Below are the code and all the weights of a small trained network. Each question names an input and a class and asks about switching units off, where a switched-off unit gives its printed mean instead of its output.

import numpy as np


def w(rows, s, z=0):
    codes = np.array(rows[::2]) - 128.0
    scale = np.full(codes.shape[1], s)
    scale[-1] = z or s
    return codes * scale


def norm(h):
    return h / np.sqrt((h * h).mean(-1, keepdims=True) + 1e-5)


def f(y):
    return np.maximum(y, 0)


def log_softmax(a):
    a = a - a.max(-1, keepdims=True)
    return a - np.log(np.exp(a).sum(-1, keepdims=True))


def net(x, mask):
    res = np.array(x, float).reshape(1, 8) / 4 @ E
    u = 0
    for l in range(3):
        y = f(norm(res) @ A[l][:, :-1].T + A[l][:, -1])
        res = res + np.where(mask[u : u + 13], y, B[l][:, -1]) @ B[l][:, :-1]
        u += 13
    return log_softmax(norm(res)[-1] @ U[:, :-1].T + U[:, -1])


A, B = {}, {}
E = w([
[153,111,137,203,69,112],'x0',
[228,135,177,60,54,159],'x1',
[128,129,128,128,129,128],'x2',
[121,186,18,82,56,81],'x3',
[123,2,132,72,115,30],'x4',
[126,130,131,128,127,128],'x5',
[56,104,125,111,82,219],'x6',
[129,126,125,131,127,130],'x7',
],0.0067)
A[0] = w([
[179,136,188,3,87,176,12],'0.n1',
[159,225,156,157,148,110,155],'0.n2',
[102,100,131,182,56,150,134],'0.n3',
[176,95,158,115,141,165,116],'0.n4',
[64,57,165,97,79,106,68],'0.n5',
[142,150,53,127,61,100,105],'0.n6',
[67,142,115,137,155,132,72],'0.n7',
[71,87,124,113,67,195,1],'0.n8',
[158,69,139,90,131,55,96],'0.n9',
[64,123,128,17,164,185,99],'0.n10',
[83,104,164,192,28,123,90],'0.n11',
[109,54,184,178,157,163,54],'0.n12',
[34,98,131,136,161,85,80],'0.n13',
],0.012,0.0073)
B[0] = w([
[123,128,127,230,72,97,222],'0.n1',
[153,37,92,89,144,175,241],'0.n2',
[159,191,89,118,184,119,213],'0.n3',
[77,153,152,99,116,99,200],'0.n4',
[146,104,82,82,106,231,215],'0.n5',
[79,142,196,74,146,117,230],'0.n6',
[121,133,105,174,92,131,161],'0.n7',
[201,249,76,98,146,120,169],'0.n8',
[163,72,102,113,122,181,253],'0.n9',
[197,175,105,127,204,79,223],'0.n10',
[186,144,127,141,195,80,206],'0.n11',
[82,172,153,56,130,105,223],'0.n12',
[113,112,108,194,103,114,210],'0.n13',
],0.011,0.0054)
A[1] = w([
[162,134,105,102,186,118,2],'1.n1',
[74,172,86,81,64,93,37],'1.n2',
[146,146,175,170,159,62,49],'1.n3',
[187,161,162,148,42,145,135],'1.n4',
[6,113,105,221,158,120,20],'1.n5',
[148,193,210,112,103,102,116],'1.n6',
[113,207,115,152,111,254,71],'1.n7',
[219,108,127,109,184,36,38],'1.n8',
[121,148,144,118,40,120,71],'1.n9',
[96,170,164,95,136,120,85],'1.n10',
[98,87,238,169,166,160,79],'1.n11',
[206,127,171,118,124,112,174],'1.n12',
[145,121,216,140,41,141,140],'1.n13',
],0.0096,0.0024)
B[1] = w([
[120,106,162,179,130,150,198],'1.n1',
[56,122,255,77,156,119,160],'1.n2',
[136,62,109,94,177,130,160],'1.n3',
[88,134,106,242,151,106,191],'1.n4',
[120,187,126,216,47,105,189],'1.n5',
[73,144,91,114,135,68,177],'1.n6',
[198,65,129,104,110,233,201],'1.n7',
[136,153,151,169,252,148,254],'1.n8',
[72,157,115,150,108,132,149],'1.n9',
[153,165,174,97,119,121,160],'1.n10',
[88,127,189,57,39,103,170],'1.n11',
[75,169,71,193,175,98,225],'1.n12',
[94,159,117,145,61,119,176],'1.n13',
],0.0082,0.0057)
A[2] = w([
[164,157,135,167,52,84,76],'2.n1',
[86,145,192,83,126,114,32],'2.n2',
[135,177,106,134,120,167,131],'2.n3',
[70,143,152,71,122,107,1],'2.n4',
[120,39,105,97,92,88,97],'2.n5',
[85,167,132,61,123,92,62],'2.n6',
[132,37,154,152,134,115,152],'2.n7',
[123,1,136,142,154,103,155],'2.n8',
[144,143,131,167,203,140,73],'2.n9',
[58,153,99,163,115,128,14],'2.n10',
[90,153,167,97,138,123,36],'2.n11',
[139,118,80,149,112,149,82],'2.n12',
[113,172,151,128,137,204,123],'2.n13',
],0.012,0.0032)
B[2] = w([
[98,105,74,185,76,75,164],'2.n1',
[35,160,168,72,81,95,169],'2.n2',
[135,95,111,74,82,109,193],'2.n3',
[116,111,238,122,119,135,164],'2.n4',
[121,32,142,160,83,254,175],'2.n5',
[116,108,187,79,103,111,176],'2.n6',
[139,197,106,112,88,174,202],'2.n7',
[174,228,115,84,87,182,243],'2.n8',
[150,145,101,83,154,46,255],'2.n9',
[146,166,101,162,93,119,173],'2.n10',
[137,168,163,96,117,113,160],'2.n11',
[90,75,184,97,115,136,170],'2.n12',
[140,69,156,97,85,100,198],'2.n13',
],0.0078,0.0065)
U = w([
[169,1,101,115,110,238,192],'0',
[79,139,90,237,69,88,121],'1',
[63,128,219,59,105,98,7],'2',
[153,118,109,150,225,94,206],'3',
[173,173,87,99,148,138,118],'4',
],0.016,0.0016)

Each question gives the input, the list of numbers given to net, and the class t.
The units are the neurons (one row each of A and B). Each row of codes is followed by its name. A weight is (code - 128) times the scale printed after its matrix; where a second scale follows, it is the last column's (A, B and U).
mask holds one flag per neuron, layer by layer. A switched-off neuron (its flag False) gives its mean, the last column of its row in B, instead of its output. The means were averaged over made-up inputs and are rounded, as every weight is.
A unit's drop is (log p(t) with every unit on - log p(t) with that unit switched off) / (log p(t) with every unit on - log p(t) with every unit switched off).
The circuit of an input: a set's keep is (log p(t) with only the set's units on - log p(t) with every unit switched off) / (log p(t) with every unit on - log p(t) with every unit switched off). Starting from the 12 units with the biggest drops (on a tie, the unit counted first), units are removed one at a time, each time the one whose removal leaves the highest keep (on an exact tie, the one counted first), for as long as the keep stays at least 0.8.
units of the circuit, in order: the units of the circuit, biggest drop first
most important unit: the unit with the biggest drop
top k neurons: the k neurons with the biggest drops, biggest first
k most important neurons of layer l: the k neurons of layer l with the biggest drops, biggest first
input [0,8,1,8,3,-4,-4,-3], class 1: most important unit => 0.n1
input [5,1,4,6,5,-1,8,7], class 4: top 3 neurons => 0.n8, 0.n11, 0.n3
input [2,0,-5,-8,-7,-7,-7,1], class 2: top 2 neurons => 1.n11, 0.n5
input [-8,6,-6,-7,-2,8,0,-5], class 3: 2 most important neurons of layer 0 => 0.n10, 0.n6
input [8,-5,6,7,-2,7,-6,1], class 3: top 2 neurons => 0.n12, 1.n8
input [8,-5,5,4,-6,1,-7,7], class 3: 4 most important neurons of layer 0 => 0.n5, 0.n9, 0.n2, 0.n6
input [4,0,0,-8,-5,-5,-6,-4], class 2: units of the circuit, in order => 1.n11, 0.n10
input [1,-8,6,-4,-8,-5,-7,-5], class 0: top 2 neurons => 0.n2, 0.n10
input [-8,7,-8,1,6,1,5,4], class 3: units of the circuit, in order => 0.n10, 1.n8
input [-3,5,-1,-6,-1,-5,7,5], class 4: top 4 neurons => 0.n10, 0.n8, 0.n6, 0.n1
input [-6,0,2,-7,-5,0,6,4], class 2: top 3 neurons => 0.n12, 0.n5, 0.n9
input [7,-3,-7,-6,8,7,-4,-7], class 0: top 4 neurons => 0.n10, 0.n9, 2.n5, 0.n8
input [-7,-2,-4,5,-5,3,0,6], class 3: units of the circuit, in order => 0.n10, 0.n5, 2.n8
input [-2,6,-2,6,6,7,2,1], class 0: units of the circuit, in order => 2.n5
input [-1,1,-4,-3,7,-3,8,0], class 4: top 3 neurons => 0.n10, 0.n8, 0.n11
input [-7,-5,-3,6,-4,-7,0,3], class 3: units of the circuit, in order => 0.n10, 2.n8
input [1,7,-8,6,-8,3,-1,-6], class 0: units of the circuit, in order => 0.n2, 1.n7
input [4,-3,-4,-5,0,-8,6,-4], class 4: top 4 neurons => 0.n3, 0.n11, 0.n8, 0.n6
input [0,-5,5,-4,-1,-8,5,1], class 1: top 4 neurons => 0.n13, 1.n5, 0.n7, 1.n8
input [0,7,8,-5,1,0,-1,-8], class 1: units of the circuit, in order => 0.n1
input [7,8,-6,3,7,-2,7,7], class 1: top 3 neurons => 0.n1, 0.n2, 1.n4
input [7,6,-2,-8,6,8,1,2], class 2: top 3 neurons => 0.n4, 0.n12, 0.n2
input [3,1,-2,-5,4,6,-4,-1], class 2: top 2 neurons => 0.n12, 0.n2
input [-7,-2,-4,-5,-7,-5,5,7], class 0: 2 most important neurons of layer 2 => 2.n13, 2.n8
input [-6,4,-5,5,-3,-3,2,5], class 3: top 3 neurons => 0.n10, 0.n12, 0.n1
input [4,-5,-4,8,-6,0,7,-4], class 2: 2 most important neurons of layer 0 => 0.n6, 0.n9
input [4,4,-6,8,-3,8,-2,-7], class 2: units of the circuit, in order => 0.n6
